Below is a small trained network, with its code and all its weights. Each question gives an input and a target symbol and asks what happens when units are switched off, that is, made to give their printed mean instead of their output.

import numpy as np


def w(rows, s, z=0):
    codes = np.array(rows[::2]) - 128.0
    scale = np.full(codes.shape[1], s)
    scale[-1] = z or s
    return codes * scale


def f(y):
    return y / 2 * (1 + np.tanh(0.7978845608 * (y + 0.044715 * y**3)))


def softmax(a):
    e = np.exp(a - a.max(-1, keepdims=True))
    return e / e.sum(-1, keepdims=True)


def log_softmax(a):
    a = a - a.max(-1, keepdims=True)
    return a - np.log(np.exp(a).sum(-1, keepdims=True))


def net(x, mask):
    ids = ['ΞΣΨαβδεζ'.index(c) for c in x.split()]
    T = len(ids)
    res = E[ids] + P[:T]
    u = 0
    for l in range(2):
        q, k, v = (res @ M[l].T for M in (Q, K, V))
        z = softmax(np.where(np.tri(T) > 0, q @ k.T / 4**0.5, -1e9)) @ v
        res = res + np.where(mask[u], z, O[l][:, -1]) @ O[l][:, :-1]
        u += 1
        y = f(res @ A[l][:, :-1].T + A[l][:, -1])
        res = res + np.where(mask[u : u + 8], y, B[l][:, -1]) @ B[l][:, :-1]
        u += 8
    return log_softmax(res[-1] @ U[:, :-1].T + U[:, -1])


Q, K, V, O, A, B = {}, {}, {}, {}, {}, {}
E = w([
[165,185,117],'Ξ',
[59,173,88],'Σ',
[123,63,141],'Ψ',
[253,124,94],'α',
[89,177,195],'β',
[155,170,86],'δ',
[100,77,122],'ε',
[152,85,240],'ζ',
],0.013)
P = w([
[72,124,255],'0',
[85,71,219],'1',
[92,72,194],'2',
[98,65,169],'3',
[110,36,141],'4',
[114,41,103],'5',
],0.0068)
Q[0] = w([
[90,140,133],'L0H0',
[1,93,115],'L0H0',
[123,241,162],'L0H0',
[89,132,68],'L0H0',
],0.02)
K[0] = w([
[93,140,129],'L0H0',
[4,103,92],'L0H0',
[142,226,171],'L0H0',
[148,124,42],'L0H0',
],0.02)
V[0] = w([
[78,2,95],'L0H0',
[116,52,158],'L0H0',
[91,80,61],'L0H0',
[152,172,165],'L0H0',
],0.0083)
O[0] = w([
[198,254,192,154],'L0H0',
[160,213,102,253],'L0H0',
[168,155,248,16],'L0H0',
[100,93,73,178],'L0H0',
],0.0089,0.0018)
A[0] = w([
[115,219,6,24],'L0N0',
[117,79,205,68],'L0N1',
[72,100,27,4],'L0N2',
[70,227,138,97],'L0N3',
[228,46,158,70],'L0N4',
[119,28,254,41],'L0N5',
[208,156,146,37],'L0N6',
[3,221,220,62],'L0N7',
],0.0078,0.0034)
B[0] = w([
[99,136,240,105],'L0N0',
[139,158,170,127],'L0N1',
[169,225,129,148],'L0N2',
[96,75,134,165],'L0N3',
[65,66,112,131],'L0N4',
[141,185,212,137],'L0N5',
[124,170,84,129],'L0N6',
[90,3,224,253],'L0N7',
],0.017,0.0032)
Q[1] = w([
[195,104,148],'L1H0',
[141,117,124],'L1H0',
[25,217,91],'L1H0',
[249,137,155],'L1H0',
],0.018)
K[1] = w([
[186,116,143],'L1H0',
[142,116,120],'L1H0',
[8,188,84],'L1H0',
[220,142,134],'L1H0',
],0.018)
V[1] = w([
[160,62,129],'L1H0',
[189,183,104],'L1H0',
[254,30,211],'L1H0',
[133,123,104],'L1H0',
],0.0082)
O[1] = w([
[148,123,95,177],'L1H0',
[111,65,163,2],'L1H0',
[1,178,71,250],'L1H0',
[164,99,129,101],'L1H0',
],0.01,0.0082)
A[1] = w([
[155,88,108,102],'L1N0',
[167,186,97,38],'L1N1',
[130,84,165,224],'L1N2',
[160,213,144,104],'L1N3',
[155,124,149,254],'L1N4',
[194,166,119,71],'L1N5',
[150,145,152,94],'L1N6',
[104,37,255,112],'L1N7',
],0.015,0.0059)
B[1] = w([
[254,140,30,150],'L1N0',
[170,39,157,150],'L1N1',
[33,170,124,176],'L1N2',
[102,28,137,164],'L1N3',
[90,202,154,171],'L1N4',
[255,130,250,158],'L1N5',
[147,73,173,105],'L1N6',
[218,90,196,255],'L1N7',
],0.024,0.004)
U = w([
[202,189,138,111],'Ξ',
[143,45,84,70],'Σ',
[18,182,70,230],'Ψ',
[151,141,101,71],'α',
[187,61,141,4],'β',
[97,223,80,115],'δ',
[125,123,1,93],'ε',
[58,136,254,204],'ζ',
],0.0071,0.0025)

Each question gives the input, a string of symbols that net reads in full, and the target symbol t.
The units are the heads (4 rows each of Q, K, V and O) and the neurons (one row each of A and B). Each row of codes is followed by its name. A weight is (code - 128) times the scale printed after its matrix; where a second scale follows, it is the last column's (O, A, B and U).
mask holds one flag per unit, layer by layer, with each layer's heads first. A switched-off unit (its flag False) gives its mean, the last column of its rows in O or B, instead of its output. The means were averaged over made-up inputs and are rounded, as every weight is.
A unit's drop is (log p(t) with every unit on - log p(t) with that unit switched off) / (log p(t) with every unit on - log p(t) with every unit switched off).
The circuit of an input: a set's keep is (log p(t) with only the set's units on - log p(t) with every unit switched off) / (log p(t) with every unit on - log p(t) with every unit switched off). Starting from the 12 units with the biggest drops (on a tie, the unit counted first), units are removed one at a time, each time the one whose removal leaves the highest keep (on an exact tie, the one counted first), for as long as the keep stays at least 0.8.
units of the circuit, in order: the units of the circuit, biggest drop first
most important unit: the unit with the biggest drop
k most important neurons: the k neurons with the biggest drops, biggest first
top k neurons in layer l: the k neurons of layer l with the biggest drops, biggest first
input β Ψ β δ, target β: units of the circuit, in order	(L0N7, L0H0, L1H0, L1N1)
input α ζ β ζ Σ, target ζ: units of the circuit, in order	(L0N7, L0H0)
input ε Ξ ε α, target Ψ: units of the circuit, in order	(L1H0, L1N7)
input ε β ε Ξ Ψ β, target Ψ: units of the circuit, in order	(L1H0, L0N7)
input Ξ β Ξ Ξ Σ δ, target Ξ: 4 most important neurons	(L0N7, L0N3, L1N5, L0N2)
input Ξ Ξ Ψ Σ ζ δ, target ζ: units of the circuit, in order	(L0N0)
input Ξ ζ β ζ Ξ Ψ, target ζ: units of the circuit, in order	(L0H0, L1N4)
input ζ β α Σ ζ Ψ, target ζ: 4 most important neurons	(L0N7, L1N3, L0N6, L1N0)
input β ζ Ξ δ, target β: top 3 neurons in layer 0	(L0N7, L0N5, L0N1)
input Σ δ δ, target Σ: 3 most important neurons	(L0N7, L1N1, L0N5)
input α ε ζ Ξ ζ, target Ψ: 2 most important neurons	(L0N7, L1N7)
input Ξ β ζ Ξ, target Ξ: top 2 neurons in layer 1	(L1N5, L1N4)
input α β Σ, target ζ: units of the circuit, in order	(L0H0, L0N7)
input ζ β δ, target ζ: 4 most important neurons	(L0N0, L0N7, L0N2, L0N4)
input Σ δ β Ξ β, target Ψ: units of the circuit, in order	(L1H0, L0N7, L1N7)
input Σ ε Ξ β ε, target Ψ: most important unit	L1H0
input Ξ β β β Ξ, target β: 3 most important neurons	(L0N7, L0N2, L1N1)
input Ξ Ψ α Ξ, target Ξ: 2 most important neurons	(L0N7, L1N5)
input ε Σ ε Ξ, target ε: 3 most important neurons	(L0N7, L1N1, L1N4)
input Ξ ε Σ Σ ε, target Ψ: most important neuron	(L0N7)
input Ξ Ψ ε β Ψ, target Ψ: 4 most important neurons	(L1N7, L1N5, L0N4, L0N7)
input ζ ε δ Ξ, target ζ: 3 most important neurons	(L0N0, L0N7, L1N0)
input ε Ψ δ δ Ψ, target Ψ: 4 most important neurons	(L1N7, L1N5, L0N4, L0N2)
input Ξ Ξ Ξ Ξ ε δ, target Ξ: top 3 neurons in layer 0	(L0N7, L0N3, L0N5)
input Σ Ξ Ξ, target Σ: 4 most important neurons	(L0N7, L1N1, L1N3, L0N5)
